Here is a tiny trained network, its code and every weight. The questions are about switching its units off for an input and a target symbol, where a switched-off unit gives its printed mean instead of its output.

import numpy as np


def w(rows, s, z=0):
    codes = np.array(rows[::2]) - 128.0
    scale = np.full(codes.shape[1], s)
    scale[-1] = z or s
    return codes * scale


def norm(h):
    return h / np.sqrt((h * h).mean(-1, keepdims=True) + 1e-5)


def f(y):
    return np.maximum(y, 0)


def softmax(a):
    e = np.exp(a - a.max(-1, keepdims=True))
    return e / e.sum(-1, keepdims=True)


def log_softmax(a):
    a = a - a.max(-1, keepdims=True)
    return a - np.log(np.exp(a).sum(-1, keepdims=True))


def net(x, mask):
    ids = ['βγεθλμτψ'.index(c) for c in x.split()]
    T = len(ids)
    res = E[ids] + P[:T]
    u = 0
    for l in range(2):
        q, k, v = (norm(res) @ M[l].T for M in (Q, K, V))
        z = softmax(np.where(np.tri(T) > 0, q @ k.T / 2**0.5, -1e9)) @ v
        res = res + np.where(mask[u], z, O[l][:, -1]) @ O[l][:, :-1]
        u += 1
        y = f(norm(res) @ A[l][:, :-1].T + A[l][:, -1])
        res = res + np.where(mask[u : u + 12], y, B[l][:, -1]) @ B[l][:, :-1]
        u += 12
    return log_softmax(norm(res)[-1] @ U[:, :-1].T + U[:, -1])


Q, K, V, O, A, B = {}, {}, {}, {}, {}, {}
E = w([
[81,168,212,76],'β',
[44,219,91,145],'γ',
[121,166,250,185],'ε',
[148,160,71,216],'θ',
[228,83,184,117],'λ',
[9,128,216,33],'μ',
[43,166,200,74],'τ',
[155,123,194,38],'ψ',
],0.014)
P = w([
[104,12,118,95],'0',
[183,159,94,98],'1',
[79,102,118,142],'2',
[169,182,98,141],'3',
[81,114,137,151],'4',
[153,197,102,157],'5',
[79,121,159,161],'6',
[140,215,107,163],'7',
[77,132,171,161],'8',
],0.012)
Q[0] = w([
[231,74,224,81],'0.h0',
[245,49,120,255],'0.h0',
],0.0097)
K[0] = w([
[187,89,205,97],'0.h0',
[182,89,111,245],'0.h0',
],0.012)
V[0] = w([
[138,132,149,148],'0.h0',
[65,178,254,163],'0.h0',
],0.0084)
O[0] = w([
[233,160,140,3,143],'0.h0',
[167,38,74,82,254],'0.h0',
],0.0061,0.0064)
A[0] = w([
[153,123,175,52,136],'0.n0',
[147,102,78,116,131],'0.n1',
[108,158,182,140,148],'0.n2',
[173,126,71,113,77],'0.n3',
[17,171,101,161,189],'0.n4',
[97,165,110,55,2],'0.n5',
[215,135,133,118,114],'0.n6',
[140,175,122,150,145],'0.n7',
[119,64,9,97,136],'0.n8',
[141,162,142,112,148],'0.n9',
[168,108,65,165,157],'0.n10',
[94,155,102,57,13],'0.n11',
],0.014,0.0066)
B[0] = w([
[121,128,92,221,223],'0.n0',
[76,128,190,2,132],'0.n1',
[173,102,57,146,211],'0.n2',
[157,165,79,13,133],'0.n3',
[128,64,135,87,254],'0.n4',
[156,54,120,125,146],'0.n5',
[124,60,119,106,180],'0.n6',
[79,103,98,148,188],'0.n7',
[197,142,193,84,147],'0.n8',
[200,59,85,146,172],'0.n9',
[186,83,186,132,166],'0.n10',
[164,45,135,94,147],'0.n11',
],0.0082,0.0079)
Q[1] = w([
[251,144,103,148],'1.h0',
[113,79,161,104],'1.h0',
],0.011)
K[1] = w([
[157,243,255,129],'1.h0',
[214,40,90,222],'1.h0',
],0.009)
V[1] = w([
[132,35,2,139],'1.h0',
[155,204,215,112],'1.h0',
],0.0092)
O[1] = w([
[63,171,2,57,254],'1.h0',
[227,12,20,78,35],'1.h0',
],0.0077,0.0098)
A[1] = w([
[43,135,125,89,213],'1.n0',
[54,90,88,108,56],'1.n1',
[81,178,90,49,135],'1.n2',
[157,154,79,128,95],'1.n3',
[166,101,92,7,3],'1.n4',
[116,175,74,146,121],'1.n5',
[40,152,97,132,93],'1.n6',
[60,68,172,143,114],'1.n7',
[108,60,89,138,144],'1.n8',
[155,95,163,39,118],'1.n9',
[102,105,96,17,156],'1.n10',
[26,60,194,7,188],'1.n11',
],0.011,0.0043)
B[1] = w([
[193,172,144,203,254],'1.n0',
[144,94,93,120,210],'1.n1',
[135,114,194,112,198],'1.n2',
[170,132,195,79,157],'1.n3',
[184,89,133,102,147],'1.n4',
[81,123,127,85,198],'1.n5',
[110,89,117,78,238],'1.n6',
[88,104,141,52,207],'1.n7',
[96,198,159,139,204],'1.n8',
[121,254,144,169,142],'1.n9',
[69,85,99,181,197],'1.n10',
[217,155,200,162,253],'1.n11',
],0.0092,0.0087)
U = w([
[149,185,88,237,172],'β',
[132,57,115,65,250],'γ',
[136,74,109,209,172],'ε',
[131,173,153,13,15],'θ',
[160,181,240,137,208],'λ',
[3,75,173,160,20],'μ',
[194,140,126,108,157],'τ',
[95,59,75,168,30],'ψ',
],0.016,0.0026)

Each question gives the input, a string of symbols that net reads in full, and the target symbol t.
The units are the heads (2 rows each of Q, K, V and O) and the neurons (one row each of A and B). Each row of codes is followed by its name. A weight is (code - 128) times the scale printed after its matrix; where a second scale follows, it is the last column's (O, A, B and U).
mask holds one flag per unit, layer by layer, with each layer's heads first. A switched-off unit (its flag False) gives its mean, the last column of its rows in O or B, instead of its output. The means were averaged over made-up inputs and are rounded, as every weight is.
A unit's drop is (log p(t) with every unit on - log p(t) with that unit switched off) / (log p(t) with every unit on - log p(t) with every unit switched off).
The circuit of an input: a set's keep is (log p(t) with only the set's units on - log p(t) with every unit switched off) / (log p(t) with every unit on - log p(t) with every unit switched off). Starting from the 12 units with the biggest drops (on a tie, the unit counted first), units are removed one at a time, each time the one whose removal leaves the highest keep (on an exact tie, the one counted first), for as long as the keep stays at least 0.8.
circuit, biggest first: the units of the circuit, biggest drop first
k most important neurons: the k neurons with the biggest drops, biggest first
k most important neurons of layer l: the k neurons of layer l with the biggest drops, biggest first
input ε θ ε ε γ τ, target ε: 2 most important neurons of layer 0 -> [0.n0, 0.n11]
input λ ε λ β ε θ ψ ε, target θ: circuit, biggest first -> [0.n2, 1.n0, 1.n10, 1.n11]
input ε γ ψ θ ψ, target μ: 3 most important neurons -> [0.n0, 0.n4, 1.n6]
input β θ ε ψ θ θ, target θ: circuit, biggest first -> [0.n0, 1.n0, 1.n3]
input ε τ θ γ ψ, target λ: circuit, biggest first -> [1.n11]
input ε ψ ε ε ε γ ε, target μ: 2 most important neurons -> [1.n11, 0.n4]
input θ θ ψ θ ε ε γ, target λ: circuit, biggest first -> [1.n11, 1.n0, 0.n4]
input β ε ε θ θ ε, target θ: circuit, biggest first -> [1.n0, 1.n10, 1.n11]
input ε ε ε τ β θ, target θ: 2 most important neurons of layer 0 -> [0.n0, 0.n3]
input γ ψ β γ ε μ τ, target λ: 3 most important neurons -> [1.n11, 1.n0, 0.n7]
input θ τ γ, target λ: 3 most important neurons -> [1.n11, 0.n8, 1.n0]
input ε ε ψ γ, target μ: 2 most important neurons -> [1.n10, 1.n2]
input β γ β γ θ, target λ: 2 most important neurons -> [0.n0, 0.n4]
input ε ψ ε ε ε ψ, target β: 2 most important neurons of layer 0 -> [0.n0, 0.n9]
input ψ β θ ε ε ψ ε, target μ: 2 most important neurons -> [0.n2, 1.n11]
input ε ε λ θ ε γ θ β λ, target μ: circuit, biggest first -> [0.n0, 1.n11, 0.n4, 1.n8]
input ψ ψ β, target λ: 4 most important neurons -> [1.n11, 1.n0, 0.n7, 1.n2]
input γ β ε ε ε ψ β τ, target ε: 2 most important neurons of layer 0 -> [0.n2, 0.n9]
input ε ε ε θ ε γ, target μ: 3 most important neurons of layer 1 -> [1.n2, 1.n10, 1.n6]
input ψ ε β ψ ε ψ, target β: 3 most important neurons -> [0.n9, 1.n7, 1.n6]
input ε θ ε θ ε ε, target β: 3 most important neurons of layer 1 -> [1.n7, 1.n6, 1.n2]
input ε ε β, target λ: most important neuron -> [1.n11]
input ε ε μ θ θ ψ, target γ: 2 most important neurons of layer 1 -> [1.n11, 1.n4]
input γ ε λ, target λ: 2 most important neurons of layer 1 -> [1.n8, 1.n7]
input λ ψ θ λ ε β λ, target μ: 3 most important neurons of layer 0 -> [0.n0, 0.n6, 0.n2]
input ψ μ λ ε γ β ψ, target μ: 4 most important neurons -> [0.n0, 1.n11, 0.n4, 1.n6]
